Below is a small trained network, with its code and all its weights. Each question gives an input and a target symbol and asks what happens when units are switched off, that is, made to give their printed mean instead of their output.

import numpy as np


def w(rows, s, z=0):
    codes = np.array(rows[::2]) - 128.0
    scale = np.full(codes.shape[1], s)
    scale[-1] = z or s
    return codes * scale


def norm(h):
    return h / np.sqrt((h * h).mean(-1, keepdims=True) + 1e-5)


def f(y):
    return y / 2 * (1 + np.tanh(0.7978845608 * (y + 0.044715 * y**3)))


def softmax(a):
    e = np.exp(a - a.max(-1, keepdims=True))
    return e / e.sum(-1, keepdims=True)


def log_softmax(a):
    a = a - a.max(-1, keepdims=True)
    return a - np.log(np.exp(a).sum(-1, keepdims=True))


def net(x, mask):
    ids = ['ΠΦΨεζηθτ'.index(c) for c in x.split()]
    T = len(ids)
    res = E[ids] + P[:T]
    r = norm(res)
    for j in range(2):
        rows = slice(3 * j, 3 * j + 3)
        q, k, v = (r @ M[0][rows].T for M in (Q, K, V))
        z = softmax(np.where(np.tri(T) > 0, q @ k.T / 3**0.5, -1e9)) @ v
        o = O[0][rows]
        res = res + np.where(mask[j], z, o[:, -1]) @ o[:, :-1]
    y = f(norm(res) @ A[0][:, :-1].T + A[0][:, -1])
    res = res + np.where(mask[2:14], y, B[0][:, -1]) @ B[0][:, :-1]
    return log_softmax(norm(res)[-1] @ U[:, :-1].T + U[:, -1])


Q, K, V, O, A, B = {}, {}, {}, {}, {}, {}
E = w([
[131,161,135,115,245,161,197],'Π',
[136,118,50,72,129,229,124],'Φ',
[57,126,19,111,143,90,79],'Ψ',
[39,130,95,61,137,136,166],'ε',
[81,147,162,195,92,142,117],'ζ',
[54,47,95,89,101,97,197],'η',
[74,125,130,93,186,84,140],'θ',
[134,150,107,98,159,160,190],'τ',
],0.012)
P = w([
[215,135,151,146,121,86,138],'0',
[89,241,4,118,136,205,246],'1',
[91,157,53,152,163,197,199],'2',
[76,129,78,157,194,188,165],'3',
[46,118,91,160,212,180,127],'4',
[49,71,84,169,185,180,107],'5',
[32,57,94,169,181,192,92],'6',
[38,16,97,207,205,197,98],'7',
],0.011)
Q[0] = w([
[91,82,94,81,168,155,116],'h1',
[186,187,249,180,65,100,63],'h1',
[183,138,171,209,66,124,121],'h1',
[146,108,118,63,152,120,125],'h2',
[95,95,86,115,184,110,132],'h2',
[200,127,125,55,130,88,142],'h2',
],0.014)
K[0] = w([
[205,194,196,223,97,12,141],'h1',
[13,175,22,84,225,239,97],'h1',
[59,210,7,70,202,132,96],'h1',
[90,162,172,208,107,98,88],'h2',
[168,48,174,136,139,87,83],'h2',
[44,140,153,254,76,191,118],'h2',
],0.0085)
V[0] = w([
[62,94,197,32,213,42,78],'h1',
[126,67,27,27,143,176,111],'h1',
[145,165,174,102,169,201,208],'h1',
[78,62,123,167,72,120,248],'h2',
[201,44,131,198,153,138,49],'h2',
[108,211,66,68,98,208,114],'h2',
],0.011)
O[0] = w([
[200,9,103,125,193,107,200,37],'h1',
[125,147,245,129,233,79,151,1],'h1',
[58,94,183,17,76,118,166,159],'h1',
[165,184,156,62,165,216,98,172],'h2',
[82,228,90,146,109,124,213,94],'h2',
[154,99,182,170,138,84,48,91],'h2',
],0.012,0.0066)
A[0] = w([
[185,202,148,170,64,46,138,103],'n1',
[222,142,191,157,173,96,183,173],'n2',
[95,193,164,87,108,129,81,46],'n3',
[100,184,54,159,117,121,97,1],'n4',
[212,156,121,113,82,132,90,56],'n5',
[78,144,123,67,186,160,142,187],'n6',
[86,117,181,74,113,187,146,134],'n7',
[58,129,120,55,12,112,156,158],'n8',
[154,139,87,129,117,242,86,139],'n9',
[211,60,175,156,123,100,94,177],'n10',
[133,169,137,130,43,168,9,167],'n11',
[136,118,204,132,145,61,168,212],'n12',
],0.013,0.0044)
B[0] = w([
[151,153,136,108,209,143,201,135],'n1',
[78,177,46,65,149,85,118,156],'n2',
[78,30,113,157,113,83,179,162],'n3',
[67,67,89,138,143,173,11,163],'n4',
[46,159,130,128,200,187,172,134],'n5',
[129,92,228,177,124,170,108,194],'n6',
[78,108,99,219,198,155,118,190],'n7',
[74,154,25,109,225,144,155,246],'n8',
[76,189,132,96,105,136,201,211],'n9',
[78,164,34,57,154,124,111,139],'n10',
[150,37,100,174,85,172,107,216],'n11',
[90,164,129,51,60,100,113,154],'n12',
],0.012,0.014)
U = w([
[62,204,95,48,135,108,184,228],'Π',
[102,144,178,155,92,80,130,155],'Φ',
[159,176,102,198,175,94,95,75],'Ψ',
[134,121,133,73,155,126,69,4],'ε',
[124,187,93,120,51,153,77,106],'ζ',
[151,184,171,149,152,184,130,65],'η',
[163,91,134,153,97,102,184,122],'θ',
[112,46,152,254,173,167,70,172],'τ',
],0.0088,0.004)

Each question gives the input, a string of symbols that net reads in full, and the target symbol t.
The units are the heads (3 rows each of Q, K, V and O) and the neurons (one row each of A and B). Each row of codes is followed by its name. A weight is (code - 128) times the scale printed after its matrix; where a second scale follows, it is the last column's (O, A, B and U).
mask holds one flag per unit, heads first, then neurons. A switched-off unit (its flag False) gives its mean, the last column of its rows in O or B, instead of its output. The means were averaged over made-up inputs and are rounded, as every weight is.
A unit's drop is (log p(t) with every unit on - log p(t) with that unit switched off) / (log p(t) with every unit on - log p(t) with every unit switched off).
The circuit of an input: a set's keep is (log p(t) with only the set's units on - log p(t) with every unit switched off) / (log p(t) with every unit on - log p(t) with every unit switched off). Starting from the 12 units with the biggest drops (on a tie, the unit counted first), units are removed one at a time, each time the one whose removal leaves the highest keep (on an exact tie, the one counted first), for as long as the keep stays at least 0.8.
circuit, biggest first: the units of the circuit, biggest drop first
most important unit: the unit with the biggest drop
top k neurons: the k neurons with the biggest drops, biggest first
which heads matter: for each layer, one digit per head in row order, 1 if its drop is at least 0.15 and else 0, layers parted by /
drop when u is switched off: that unit's drop, to one decimal
input Φ τ η Φ ζ ε ζ, target Φ: which heads matter	11
input Φ ε ζ ζ τ Φ θ, target Φ: circuit, biggest first	(h1; h2; n8)
input η ζ Φ τ, target η: which heads matter	11
input Φ θ ζ, target Φ: circuit, biggest first	(h1; h2; n8)
input ζ ζ ζ Ψ Ψ ζ Π Φ, target ζ: which heads matter	10
input ζ ε θ ζ ζ η θ ε, target ζ: circuit, biggest first	(h1)
input η τ Π Φ Π η, target η: which heads matter	11
input θ ε Φ ε Φ, target θ: circuit, biggest first	(h1; n8; n7)
input τ Π θ, target τ: top 3 neurons	(n7; n6; n9)
input θ ζ ε Φ θ Π Π, target θ: which heads matter	11
input Ψ ζ θ ζ η τ Φ Φ, target Ψ: which heads matter	10
input Φ τ Φ, target Φ: top 3 neurons	(n12; n8; n4)
input θ ζ τ η Φ ε, target θ: circuit, biggest first	(h1; n8; n7)
input Ψ Π Π, target Ψ: which heads matter	10
input Ψ Φ τ ε ζ ζ ζ ε, target Ψ: which heads matter	10
input Φ Φ Π Φ ζ Φ, target Φ: which heads matter	11
input η Ψ Ψ, target η: most important unit	h2
input η θ ζ ζ, target η: circuit, biggest first	(h2; h1; n8)
input η Φ Π Π, target η: which heads matter	01
input Φ ε Π η Φ θ τ, target Φ: top 2 neurons	(n8; n12)
input Ψ ζ Φ, target Ψ: top 2 neurons	(n8; n9)
input τ η Ψ τ, target τ: top 2 neurons	(n7; n6)
input Ψ ζ θ, target Ψ: top neuron	(n9)
input η ζ η, target η: top 2 neurons	(n6; n8)
input Ψ ζ θ Ψ ε ζ Π θ, target Ψ: drop when h1 is switched off	0.7
input ζ ζ θ Φ ζ θ η, target ζ: drop when n9 is switched off	0.0
